Below are the code and all the weights of a small trained network. Each question names an input and a target symbol and asks about switching units off, where a switched-off unit gives its printed mean instead of its output.

import numpy as np


def w(rows, s, z=0):
    codes = np.array(rows[::2]) - 128.0
    scale = np.full(codes.shape[1], s)
    scale[-1] = z or s
    return codes * scale


def f(y):
    return np.maximum(y, 0)


def softmax(a):
    e = np.exp(a - a.max(-1, keepdims=True))
    return e / e.sum(-1, keepdims=True)


def log_softmax(a):
    a = a - a.max(-1, keepdims=True)
    return a - np.log(np.exp(a).sum(-1, keepdims=True))


def net(x, mask):
    ids = ['ΔΘΛΨαημστφω'.index(c) for c in x.split()]
    T = len(ids)
    res = E[ids] + P[:T]
    u = 0
    for l in range(2):
        r = res
        for j in range(3):
            rows = slice(2 * j, 2 * j + 2)
            q, k, v = (r @ M[l][rows].T for M in (Q, K, V))
            z = softmax(np.where(np.tri(T) > 0, q @ k.T / 2**0.5, -1e9)) @ v
            o = O[l][rows]
            res = res + np.where(mask[u + j], z, o[:, -1]) @ o[:, :-1]
        u += 3
        y = f(res @ A[l][:, :-1].T + A[l][:, -1])
        res = res + np.where(mask[u : u + 4], y, B[l][:, -1]) @ B[l][:, :-1]
        u += 4
    return log_softmax(res[-1] @ U[:, :-1].T + U[:, -1])


Q, K, V, O, A, B = {}, {}, {}, {}, {}, {}
E = w([
[174,128,74,94,226,104,189,190,132,152],'Δ',
[148,57,170,103,140,65,178,102,191,49],'Θ',
[149,120,72,136,112,181,199,121,56,105],'Λ',
[91,54,186,126,96,159,204,178,142,156],'Ψ',
[90,195,38,186,37,62,188,166,219,176],'α',
[125,165,176,100,158,197,141,164,176,66],'η',
[144,95,169,72,111,4,159,167,82,159],'μ',
[62,126,129,63,130,70,178,11,117,160],'σ',
[138,116,178,65,51,118,135,126,73,83],'τ',
[123,179,108,56,163,61,79,102,122,64],'φ',
[53,187,146,54,126,218,143,90,107,178],'ω',
],0.017)
P = w([
[81,35,158,140,188,102,142,141,43,114],'0',
[94,70,172,138,180,94,154,142,63,98],'1',
[101,89,161,120,160,96,168,138,88,93],'2',
[116,111,149,106,146,98,178,134,107,94],'3',
[127,121,140,99,131,106,178,129,130,101],'4',
[136,133,132,85,116,109,176,121,148,111],'5',
[148,144,121,80,104,112,177,123,165,121],'6',
[159,156,117,72,89,114,172,118,183,133],'7',
[171,169,107,62,76,118,167,115,195,147],'8',
[176,184,106,62,63,122,168,114,215,156],'9',
[194,181,106,50,50,134,168,109,237,178],'10',
[197,195,94,57,33,144,167,123,245,174],'11',
],0.011)
Q[0] = w([
[168,83,138,255,109,154,86,89,95,157],'0.h1',
[130,136,167,176,99,170,91,142,93,128],'0.h1',
[140,168,143,97,84,90,164,119,74,109],'0.h2',
[87,151,66,179,157,140,23,129,52,175],'0.h2',
[144,141,104,225,191,152,34,107,134,114],'0.h3',
[73,130,165,55,145,141,163,22,139,193],'0.h3',
],0.0095)
K[0] = w([
[89,100,223,116,237,151,103,119,29,92],'0.h1',
[126,98,137,104,206,88,159,127,69,126],'0.h1',
[104,106,58,63,102,167,162,148,212,87],'0.h2',
[109,56,217,91,248,161,148,106,44,75],'0.h2',
[111,65,254,174,221,129,105,154,18,84],'0.h3',
[175,153,86,191,2,91,98,210,205,133],'0.h3',
],0.0071)
V[0] = w([
[118,163,132,81,104,240,141,188,85,113],'0.h1',
[107,165,119,127,110,107,145,164,185,124],'0.h1',
[87,93,218,95,147,155,145,139,161,142],'0.h2',
[115,138,127,6,95,110,136,101,77,90],'0.h2',
[157,114,161,82,145,115,89,159,124,72],'0.h3',
[61,189,101,175,130,141,78,65,128,141],'0.h3',
],0.011)
O[0] = w([
[105,73,105,95,122,2,140,63,167,127,77],'0.h1',
[183,182,144,229,90,111,121,113,88,130,254],'0.h1',
[253,141,46,201,156,70,111,124,29,97,125],'0.h2',
[138,72,36,233,123,183,110,170,179,130,208],'0.h2',
[85,135,57,51,88,145,129,199,111,153,48],'0.h3',
[150,50,150,221,149,103,62,95,109,178,58],'0.h3',
],0.0089,0.0075)
A[0] = w([
[211,53,116,56,43,172,56,86,102,68,138],'0.n1',
[190,155,82,109,170,128,73,121,234,3,151],'0.n2',
[196,103,214,70,160,202,129,43,115,154,159],'0.n3',
[96,127,98,171,163,62,224,76,85,62,253],'0.n4',
],0.0052,0.0049)
B[0] = w([
[94,161,182,182,76,121,110,59,100,91,155],'0.n1',
[91,132,102,162,143,105,64,142,194,99,197],'0.n2',
[207,134,74,114,96,118,109,123,187,156,207],'0.n3',
[112,126,6,147,115,95,92,78,149,87,255],'0.n4',
],0.011,0.0092)
Q[1] = w([
[128,158,91,213,49,181,231,115,156,94],'1.h1',
[194,223,25,89,138,116,98,118,152,156],'1.h1',
[196,67,174,90,239,129,79,130,206,68],'1.h2',
[128,170,28,198,24,153,87,140,233,42],'1.h2',
[253,66,19,54,110,149,126,150,137,231],'1.h3',
[33,67,181,17,177,132,110,88,24,245],'1.h3',
],0.005)
K[1] = w([
[206,129,123,63,76,101,42,152,236,232],'1.h1',
[188,186,137,222,19,97,219,119,195,145],'1.h1',
[14,96,118,207,56,145,219,101,23,128],'1.h2',
[222,199,137,141,28,104,146,108,225,215],'1.h2',
[21,229,164,159,82,107,23,119,179,69],'1.h3',
[53,32,128,87,219,151,80,148,13,2],'1.h3',
],0.0046)
V[1] = w([
[143,236,102,119,216,58,96,140,72,144],'1.h1',
[82,170,161,88,158,59,96,88,172,170],'1.h1',
[127,150,82,147,194,201,83,140,255,28],'1.h2',
[126,125,142,183,205,63,113,231,170,179],'1.h2',
[163,145,122,32,167,232,72,138,102,178],'1.h3',
[139,193,240,176,73,129,58,121,133,94],'1.h3',
],0.0063)
O[1] = w([
[77,131,176,148,54,115,80,173,146,213,123],'1.h1',
[157,142,118,163,129,124,59,200,80,155,101],'1.h1',
[108,107,182,126,217,85,165,162,44,191,244],'1.h2',
[83,209,158,143,2,58,146,174,103,112,89],'1.h2',
[162,141,97,164,124,68,92,116,172,159,7],'1.h3',
[131,74,51,4,128,113,82,149,111,139,119],'1.h3',
],0.0088,0.014)
A[1] = w([
[50,9,176,128,108,59,202,139,214,185,227],'1.n1',
[96,158,125,77,83,155,58,50,40,188,253],'1.n2',
[148,169,105,60,144,90,23,105,164,83,47],'1.n3',
[85,150,185,132,138,2,151,43,109,109,137],'1.n4',
],0.0068,0.0036)
B[1] = w([
[67,102,142,114,105,163,7,118,138,141,248],'1.n1',
[122,76,129,167,69,118,153,142,142,135,240],'1.n2',
[90,171,136,150,130,136,119,134,73,120,228],'1.n3',
[126,138,183,87,177,91,143,94,142,138,254],'1.n4',
],0.013,0.0072)
U = w([
[100,226,252,99,130,191,134,116,118,167,77],'Δ',
[161,146,139,111,184,157,179,192,11,155,111],'Θ',
[93,83,184,62,138,163,107,93,210,135,175],'Λ',
[175,190,127,95,133,73,180,69,146,78,139],'Ψ',
[124,105,181,118,94,164,122,114,62,110,2],'α',
[135,82,148,80,160,28,104,138,52,156,160],'η',
[82,163,116,162,70,149,177,157,171,125,232],'μ',
[185,111,183,254,162,199,117,162,104,175,247],'σ',
[106,61,13,92,148,137,121,159,118,107,124],'τ',
[66,122,118,148,139,165,39,177,35,157,37],'φ',
[150,72,81,189,125,36,66,77,164,147,41],'ω',
],0.0098,0.0025)

Each question gives the input, a string of symbols that net reads in full, and the target symbol t.
The units are the heads (2 rows each of Q, K, V and O) and the neurons (one row each of A and B). Each row of codes is followed by its name. A weight is (code - 128) times the scale printed after its matrix; where a second scale follows, it is the last column's (O, A, B and U).
mask holds one flag per unit, layer by layer, with each layer's heads first. A switched-off unit (its flag False) gives its mean, the last column of its rows in O or B, instead of its output. The means were averaged over made-up inputs and are rounded, as every weight is.
A unit's drop is (log p(t) with every unit on - log p(t) with that unit switched off) / (log p(t) with every unit on - log p(t) with every unit switched off).
The circuit of an input: a set's keep is (log p(t) with only the set's units on - log p(t) with every unit switched off) / (log p(t) with every unit on - log p(t) with every unit switched off). Starting from the 12 units with the biggest drops (on a tie, the unit counted first), units are removed one at a time, each time the one whose removal leaves the highest keep (on an exact tie, the one counted first), for as long as the keep stays at least 0.8.
units of the circuit, in order: the units of the circuit, biggest drop first
k most important neurons: the k neurons with the biggest drops, biggest first
k most important neurons of layer l: the k neurons of layer l with the biggest drops, biggest first
heads that matter: for each layer, one digit per head in row order, 1 if its drop is at least 0.15 and else 0, layers parted by /
input τ τ σ Δ Λ Δ μ ω, target μ: units of the circuit, in order -> [0.h2; 1.h3; 0.h3]
input α Ψ φ, target φ: heads that matter -> 010 / 111
input η Λ Θ Δ η Ψ Ψ σ Θ σ Λ, target σ: units of the circuit, in order -> [1.h3; 0.h2]
input η τ Θ σ η Θ σ Ψ η, target Ψ: units of the circuit, in order -> [1.n1; 1.h1]
input Λ σ μ Λ η φ η Ψ Δ, target Ψ: 3 most important neurons of layer 1 -> [1.n4; 1.n2; 1.n3]
input μ Λ Θ Θ τ φ η σ, target η: units of the circuit, in order -> [1.h2; 0.n2]
input σ Ψ τ φ Λ, target φ: heads that matter -> 110 / 110
input α Λ σ Δ μ τ σ Λ σ Ψ Λ, target τ: most important neuron -> [1.n4]
input α Δ ω, target σ: heads that matter -> 001 / 000
input Λ σ Ψ σ Λ μ, target Λ: heads that matter -> 100 / 000
input τ Ψ σ σ Δ ω φ, target ω: heads that matter -> 010 / 001
input Λ Θ μ ω Θ Ψ ω Δ σ φ, target σ: heads that matter -> 000 / 001
input τ η Θ, target η: units of the circuit, in order -> [1.h2; 0.h2; 0.h1]
input Θ η Θ, target η: heads that matter -> 010 / 110
input Λ σ σ η η Δ μ Θ Λ σ τ, target σ: heads that matter -> 010 / 000
input Δ φ σ Ψ Δ Θ Δ φ, target Δ: most important neuron of layer 1 -> [1.n4]
input σ σ μ Λ Θ σ τ, target σ: heads that matter -> 010 / 001
input Θ ω Θ σ Θ, target σ: units of the circuit, in order -> [1.h3; 0.h2]
input η σ Ψ α φ ω ω α, target ω: heads that matter -> 111 / 011
input τ Λ Λ ω, target Λ: units of the circuit, in order -> [0.h1]
input ω τ Ψ, target τ: heads that matter -> 011 / 000
input Λ Λ Θ Δ Δ Δ Λ τ, target Λ: units of the circuit, in order -> [0.h1; 1.n1]
input σ φ σ, target φ: heads that matter -> 011 / 010
input Ψ α φ φ μ φ Ψ σ σ ω Θ, target Ψ: 2 most important neurons -> [0.n3; 1.n1]
input σ Ψ Θ σ Ψ φ η ω μ Λ τ, target Λ: heads that matter -> 110 / 000
input σ σ φ Δ η ω Ψ η τ φ Ψ Δ, target Ψ: units of the circuit, in order -> [1.h1; 1.n1]
input Δ μ τ, target μ: most important neuron -> [0.n1]
